What each symbol does to the states:
j173: su>j227, zo>j483
j795: su>j634, zo>j533
j314: su>j848, zo>j223
j213: su>j763, zo>j10
j19: su>j426, zo>j905
j842: su>j959, zo>j966
j665: su>j944, zo>j91
j966: su>j729, zo>j842
j957: su>j223, zo>j848
j597: su>j24, zo>j588
j451: su>j173, zo>j898
j223: su>j597, zo>j314
j724: su>j10, zo>j763
j741: su>j842, zo>j729
j946: su>j213, zo>j525
j365: su>j303, zo>j72
j10: su>j525, zo>j213
j231: su>j533, zo>j634
j91: su>j177, zo>j665
j763: su>j741, zo>j724
j588: su>j314, zo>j597
j227: su>j695, zo>j178
j552: su>j231, zo>j917
j483: su>j898, zo>j173
j426: su>j91, zo>j944
j695: su>j966, zo>j959
j854: su>j583, zo>j400
j678: su>j795, zo>j370
j24: su>j400, zo>j583
j178: su>j483, zo>j227
j848: su>j276, zo>j957
j303: su>j665, zo>j177
j898: su>j19, zo>j451
j634: su>j917, zo>j231
j238: su>j349, zo>j169
j276: su>j169, zo>j349
j944: su>j905, zo>j426
j583: su>j588, zo>j24
j72: su>j678, zo>j365
j533: su>j370, zo>j795
j959: su>j178, zo>j695
j525: su>j238, zo>j946
j917: su>j854, zo>j552
j729: su>j724, zo>j741
j370: su>j365, zo>j678
j905: su>j451, zo>j19
j400: su>j552, zo>j854
j177: su>j72, zo>j303
j349: su>j957, zo>j276
j169: su>j946, zo>j238

In the rows, 154 stands for zero.

The rows follow the links: the fewer symbols apart two states are, the more alike their rows tend to be.

Each row is also shifted at random along 4 hidden directions that mean nothing.

Some states, each with a row of numbers:
j223 -> [155, 165, 163, 155, 122, 183, 153, 164, 155, 181, 129, 191, 157, 152, 141, 168, 139, 177, 133, 172, 137, 133, 160, 157, 175, 123, 135, 153, 161, 143, 179, 130, 146, 167, 186, 166, 176, 154, 126, 135, 144]
j10 -> [119, 123, 148, 137, 144, 158, 152, 151, 135, 118, 186, 154, 147, 184, 122, 202, 177, 143, 179, 94, 116, 165, 149, 158, 113, 186, 162, 154, 156, 161, 134, 143, 163, 135, 114, 169, 139, 185, 154, 156, 195]
j238 -> [242, 133, 145, 175, 132, 174, 160, 147, 104, 139, 153, 185, 157, 158, 126, 184, 184, 137, 165, 100, 112, 127, 156, 168, 86, 170, 135, 175, 172, 177, 134, 106, 145, 156, 213, 163, 142, 181, 129, 148, 191]
j533 -> [136, 196, 165, 178, 167, 144, 145, 177, 121, 154, 132, 139, 153, 138, 197, 160, 127, 138, 173, 118, 168, 151, 169, 141, 195, 140, 156, 182, 158, 185, 188, 178, 142, 187, 172, 135, 158, 137, 177, 191, 109]
j763 -> [200, 133, 172, 132, 181, 145, 133, 132, 149, 115, 181, 148, 116, 179, 143, 169, 159, 110, 212, 98, 114, 174, 146, 171, 143, 195, 172, 150, 154, 174, 168, 131, 154, 130, 104, 170, 122, 150, 127, 161, 173]
j525 -> [177, 117, 149, 161, 147, 164, 159, 171, 114, 104, 172, 166, 109, 187, 138, 215, 159, 138, 205, 61, 95, 164, 153, 153, 138, 201, 159, 145, 167, 162, 148, 130, 159, 159, 154, 158, 113, 154, 147, 177, 205]
j634 -> [65, 202, 172, 184, 170, 173, 136, 159, 96, 126, 113, 133, 167, 164, 178, 176, 192, 113, 208, 87, 125, 159, 133, 167, 130, 204, 186, 176, 139, 193, 177, 185, 136, 157, 157, 107, 120, 167, 190, 215, 162]
j400 -> [204, 196, 179, 162, 167, 179, 139, 166, 138, 162, 123, 169, 145, 144, 195, 163, 123, 146, 159, 131, 137, 146, 149, 136, 210, 147, 143, 155, 147, 160, 212, 149, 128, 186, 188, 155, 157, 125, 138, 174, 116]
j231 -> [46, 209, 169, 142, 152, 162, 144, 181, 141, 165, 143, 136, 169, 152, 188, 166, 123, 154, 158, 160, 177, 161, 165, 136, 215, 132, 154, 160, 142, 171, 195, 188, 150, 173, 117, 158, 171, 144, 165, 187, 100]
j91 -> [222, 180, 171, 158, 156, 169, 180, 154, 168, 160, 127, 160, 159, 153, 152, 166, 148, 181, 122, 177, 155, 135, 155, 154, 134, 154, 155, 159, 104, 145, 167, 150, 150, 158, 191, 171, 146, 154, 133, 161, 152]
j795 -> [217, 193, 160, 173, 175, 168, 151, 129, 114, 162, 127, 136, 196, 141, 181, 144, 182, 137, 139, 147, 154, 147, 127, 159, 112, 165, 164, 190, 135, 183, 145, 169, 130, 171, 192, 132, 154, 178, 173, 165, 142]
j72 -> [76, 203, 182, 142, 161, 178, 161, 149, 146, 130, 129, 145, 166, 172, 155, 187, 155, 158, 159, 140, 132, 162, 134, 163, 142, 190, 194, 148, 89, 157, 193, 170, 151, 141, 121, 162, 123, 161, 155, 207, 162]
j854 -> [143, 154, 130, 174, 168, 141, 156, 166, 118, 145, 144, 147, 167, 136, 178, 153, 161, 144, 162, 145, 157, 167, 148, 130, 172, 151, 158, 158, 183, 169, 130, 184, 148, 187, 180, 113, 150, 148, 214, 168, 156]
j349 -> [227, 121, 131, 151, 140, 157, 186, 171, 141, 127, 165, 191, 136, 172, 122, 204, 153, 163, 169, 116, 101, 155, 150, 148, 133, 167, 147, 139, 157, 148, 153, 122, 166, 158, 180, 168, 139, 157, 123, 152, 189]
j678 -> [219, 162, 139, 109, 197, 133, 204, 173, 178, 141, 173, 137, 155, 161, 182, 187, 105, 193, 120, 173, 161, 196, 123, 95, 223, 146, 197, 104, 100, 126, 148, 191, 168, 177, 103, 173, 142, 119, 173, 173, 140]
j314 -> [143, 129, 117, 148, 144, 134, 167, 149, 187, 185, 154, 171, 178, 124, 146, 120, 172, 166, 129, 234, 191, 160, 138, 152, 158, 113, 136, 123, 193, 140, 119, 156, 164, 151, 172, 132, 188, 157, 168, 116, 155]
j944 -> [216, 151, 153, 206, 188, 123, 186, 148, 147, 101, 138, 161, 100, 154, 155, 142, 171, 141, 217, 108, 135, 157, 157, 167, 144, 209, 182, 140, 139, 161, 158, 154, 159, 151, 203, 112, 93, 117, 161, 190, 193]
j946 -> [151, 132, 182, 160, 159, 180, 110, 155, 177, 165, 153, 163, 98, 160, 192, 132, 117, 141, 175, 132, 132, 178, 159, 129, 271, 179, 147, 123, 211, 117, 180, 161, 145, 173, 129, 142, 161, 92, 159, 138, 136]
j966 -> [199, 135, 174, 165, 164, 176, 109, 123, 142, 149, 164, 134, 147, 160, 171, 131, 169, 131, 151, 118, 140, 149, 148, 154, 147, 190, 161, 173, 180, 143, 128, 155, 137, 158, 147, 146, 153, 163, 165, 131, 155]

From each start, follow one symbol. Which state do you reach?
Answers are names.
start [223, 136, 145, 165, 181, 130, 184, 129, 201, 136, 156, 153, 132, 150, 143, 125, 174, 161, 157, 185, 163, 173, 130, 159, 151, 181, 176, 122, 137, 132, 132, 155, 170, 130, 154, 148, 126, 127, 152, 141, 182]
zo
j898
start [219, 176, 151, 185, 190, 147, 165, 141, 87, 108, 129, 150, 163, 147, 170, 170, 207, 106, 215, 84, 119, 153, 122, 173, 87, 213, 182, 168, 144, 203, 141, 154, 143, 157, 198, 114, 108, 173, 175, 202, 188]
zo
j552
start [110, 162, 139, 193, 159, 131, 166, 180, 150, 161, 144, 143, 138, 135, 175, 129, 143, 162, 162, 156, 194, 161, 187, 138, 187, 137, 146, 165, 173, 166, 160, 190, 155, 171, 182, 119, 157, 132, 189, 171, 138]
su
j665
start [158, 112, 138, 107, 159, 143, 151, 148, 157, 130, 211, 137, 153, 184, 133, 186, 159, 155, 157, 137, 139, 181, 139, 135, 133, 164, 160, 135, 159, 145, 113, 151, 165, 135, 87, 184, 158, 175, 155, 143, 183]
su
j10
start [99, 150, 173, 151, 161, 166, 135, 120, 185, 131, 157, 131, 135, 168, 148, 125, 165, 142, 167, 158, 149, 175, 135, 173, 149, 205, 185, 139, 148, 134, 148, 160, 159, 126, 115, 149, 138, 154, 159, 158, 170]
su
j695
start [169, 153, 157, 181, 117, 194, 137, 173, 141, 183, 123, 194, 152, 146, 156, 155, 143, 168, 124, 152, 137, 124, 174, 145, 168, 128, 119, 170, 178, 144, 172, 128, 140, 182, 212, 162, 184, 161, 140, 129, 146]
su
j223
start [139, 175, 144, 152, 165, 119, 171, 178, 147, 158, 161, 134, 178, 133, 181, 154, 135, 149, 148, 171, 198, 154, 170, 133, 169, 118, 150, 167, 153, 182, 157, 174, 157, 171, 151, 146, 166, 151, 178, 171, 129]
zo
j678
start [159, 144, 127, 179, 166, 130, 170, 152, 137, 130, 144, 169, 141, 142, 147, 157, 179, 135, 203, 140, 135, 171, 135, 159, 144, 173, 161, 129, 177, 170, 136, 153, 158, 164, 182, 114, 129, 137, 177, 169, 191]
su
j314
start [253, 124, 120, 151, 169, 130, 177, 130, 178, 150, 156, 185, 151, 134, 134, 131, 183, 141, 169, 195, 150, 160, 125, 174, 130, 148, 149, 115, 176, 151, 115, 123, 165, 142, 174, 142, 149, 143, 139, 125, 183]
zo
j957
start [252, 127, 169, 184, 167, 177, 109, 127, 123, 141, 165, 140, 127, 163, 178, 147, 161, 128, 173, 78, 117, 160, 149, 137, 159, 204, 158, 177, 183, 150, 130, 151, 138, 169, 172, 136, 143, 146, 163, 140, 166]
zo
j741
start [87, 141, 153, 127, 155, 145, 151, 119, 213, 155, 164, 135, 168, 149, 127, 111, 177, 167, 137, 226, 181, 160, 138, 174, 132, 161, 178, 130, 143, 125, 136, 161, 167, 112, 108, 157, 159, 167, 150, 124, 164]
su
j227
start [155, 144, 120, 165, 172, 125, 176, 157, 130, 126, 141, 162, 156, 141, 150, 164, 188, 133, 199, 138, 141, 169, 137, 150, 136, 170, 166, 140, 166, 176, 133, 159, 159, 164, 173, 115, 134, 149, 186, 181, 192]
zo
j24
start [253, 190, 170, 146, 163, 173, 169, 128, 131, 142, 124, 192, 171, 156, 134, 176, 182, 127, 175, 145, 115, 125, 119, 195, 88, 167, 158, 164, 110, 194, 190, 105, 145, 131, 178, 175, 137, 180, 93, 162, 164]
zo
j583
start [175, 192, 173, 158, 162, 178, 166, 159, 155, 147, 126, 152, 149, 166, 164, 172, 143, 178, 137, 144, 135, 151, 146, 147, 161, 172, 177, 153, 104, 143, 182, 159, 151, 161, 169, 158, 134, 143, 150, 179, 146]
su
j72
start [245, 202, 181, 166, 188, 160, 160, 155, 111, 130, 124, 165, 150, 155, 184, 178, 151, 118, 203, 88, 120, 152, 133, 164, 155, 179, 174, 161, 125, 196, 199, 147, 136, 166, 172, 151, 125, 138, 132, 194, 141]
su
j231
start [207, 148, 173, 143, 156, 155, 127, 121, 128, 145, 179, 140, 161, 164, 138, 148, 186, 112, 185, 116, 146, 137, 158, 193, 88, 167, 149, 196, 159, 194, 155, 120, 145, 127, 147, 173, 160, 188, 111, 129, 162]
su
j842
start [87, 138, 153, 122, 170, 146, 156, 152, 199, 117, 168, 154, 111, 172, 134, 164, 143, 137, 206, 155, 129, 194, 129, 166, 204, 180, 179, 92, 157, 130, 168, 149, 178, 125, 77, 160, 130, 121, 142, 160, 177]
su
j946
